Below is a small trained network, with its code and all its weights. Each question gives an input and a class and asks what happens when units are switched off, that is, made to give their printed mean instead of their output.

import numpy as np


def w(rows, s, z=0):
    codes = np.array(rows[::2]) - 128.0
    scale = np.full(codes.shape[1], s)
    scale[-1] = z or s
    return codes * scale


def f(y):
    return np.maximum(y, 0)


def log_softmax(a):
    a = a - a.max(-1, keepdims=True)
    return a - np.log(np.exp(a).sum(-1, keepdims=True))


def net(x, mask):
    res = np.array(x, float).reshape(1, 5) / 4 @ E
    y = f(res @ A[0][:, :-1].T + A[0][:, -1])
    res = res + np.where(mask, y, B[0][:, -1]) @ B[0][:, :-1]
    return log_softmax(res[-1] @ U[:, :-1].T + U[:, -1])


A, B = {}, {}
E = w([
[233,254,104,95],'x0',
[145,124,67,223],'x1',
[149,219,247,204],'x2',
[61,78,133,102],'x3',
[201,61,229,64],'x4',
],0.0074)
A[0] = w([
[114,222,129,153,51],'N1',
[109,105,89,88,160],'N2',
[205,139,118,106,208],'N3',
[124,79,100,83,158],'N4',
[179,110,148,85,67],'N5',
[101,68,234,171,195],'N6',
[135,140,161,31,170],'N7',
[121,205,121,245,180],'N8',
[169,157,151,111,91],'N9',
[71,118,126,177,252],'N10',
[161,91,73,217,188],'N11',
[186,38,121,168,186],'N12',
[167,151,105,64,57],'N13',
[105,61,207,118,251],'N14',
[192,183,133,116,205],'N15',
[90,92,102,67,242],'N16',
[97,48,110,89,244],'N17',
[183,201,117,154,249],'N18',
],0.013,0.0029)
B[0] = w([
[122,164,104,93,205],'N1',
[135,180,137,185,193],'N2',
[141,101,224,106,208],'N3',
[86,192,123,164,205],'N4',
[123,75,103,130,180],'N5',
[136,75,84,215,244],'N6',
[31,91,149,149,218],'N7',
[110,253,72,179,254],'N8',
[137,72,137,97,179],'N9',
[198,132,108,245,205],'N10',
[119,147,152,178,207],'N11',
[93,201,186,119,201],'N12',
[180,74,211,205,183],'N13',
[97,141,47,251,249],'N14',
[151,95,199,95,227],'N15',
[103,255,136,176,229],'N16',
[51,183,70,159,251],'N17',
[126,214,193,61,245],'N18',
],0.0077,0.0097)
U = w([
[120,64,229,4,160],'0',
[114,134,121,179,223],'1',
[90,208,117,78,150],'2',
[180,88,113,105,55],'3',
[169,167,212,136,62],'4',
[113,81,99,42,2],'5',
],0.011,0.0031)

Each question gives the input, the list of numbers given to net, and the class t.
The units are the neurons (one row each of A and B). Each row of codes is followed by its name. A weight is (code - 128) times the scale printed after its matrix; where a second scale follows, it is the last column's (A, B and U).
mask holds one flag per neuron, in row order. A switched-off neuron (its flag False) gives its mean, the last column of its row in B, instead of its output. The means were averaged over made-up inputs and are rounded, as every weight is.
A unit's drop is (log p(t) with every unit on - log p(t) with that unit switched off) / (log p(t) with every unit on - log p(t) with every unit switched off).
The circuit of an input: a set's keep is (log p(t) with only the set's units on - log p(t) with every unit switched off) / (log p(t) with every unit on - log p(t) with every unit switched off). Starting from the 12 units with the biggest drops (on a tie, the unit counted first), units are removed one at a time, each time the one whose removal leaves the highest keep (on an exact tie, the one counted first), for as long as the keep stays at least 0.8.
circuit, biggest first: the units of the circuit, biggest drop first
most important unit: the unit with the biggest drop
top k neurons: the k neurons with the biggest drops, biggest first
drop of u: that unit's drop, to one decimal
input [-2,1,6,-8,-5], class 2: circuit, biggest first => (N8; N18)
input [-2,7,2,-7,0], class 4: top 2 neurons => (N17; N14)
input [-3,1,-4,-4,2], class 2: circuit, biggest first => (N6; N13)
input [-3,7,4,-3,-8], class 2: circuit, biggest first => (N8; N6)
input [5,-8,-5,-1,-2], class 4: top 2 neurons => (N13; N16)
input [8,-6,-6,-1,-8], class 4: top 2 neurons => (N13; N17)
input [3,-2,4,7,8], class 1: top 2 neurons => (N14; N6)
input [-2,4,-5,-8,6], class 4: most important unit => N12
input [1,6,4,0,-1], class 2: top 2 neurons => (N8; N13)
input [1,8,8,5,-7], class 2: drop of N6 => 0.1
input [-4,4,-8,-8,2], class 2: drop of N11 => -0.1
input [8,5,-2,-7,-3], class 4: drop of N15 => 0.2
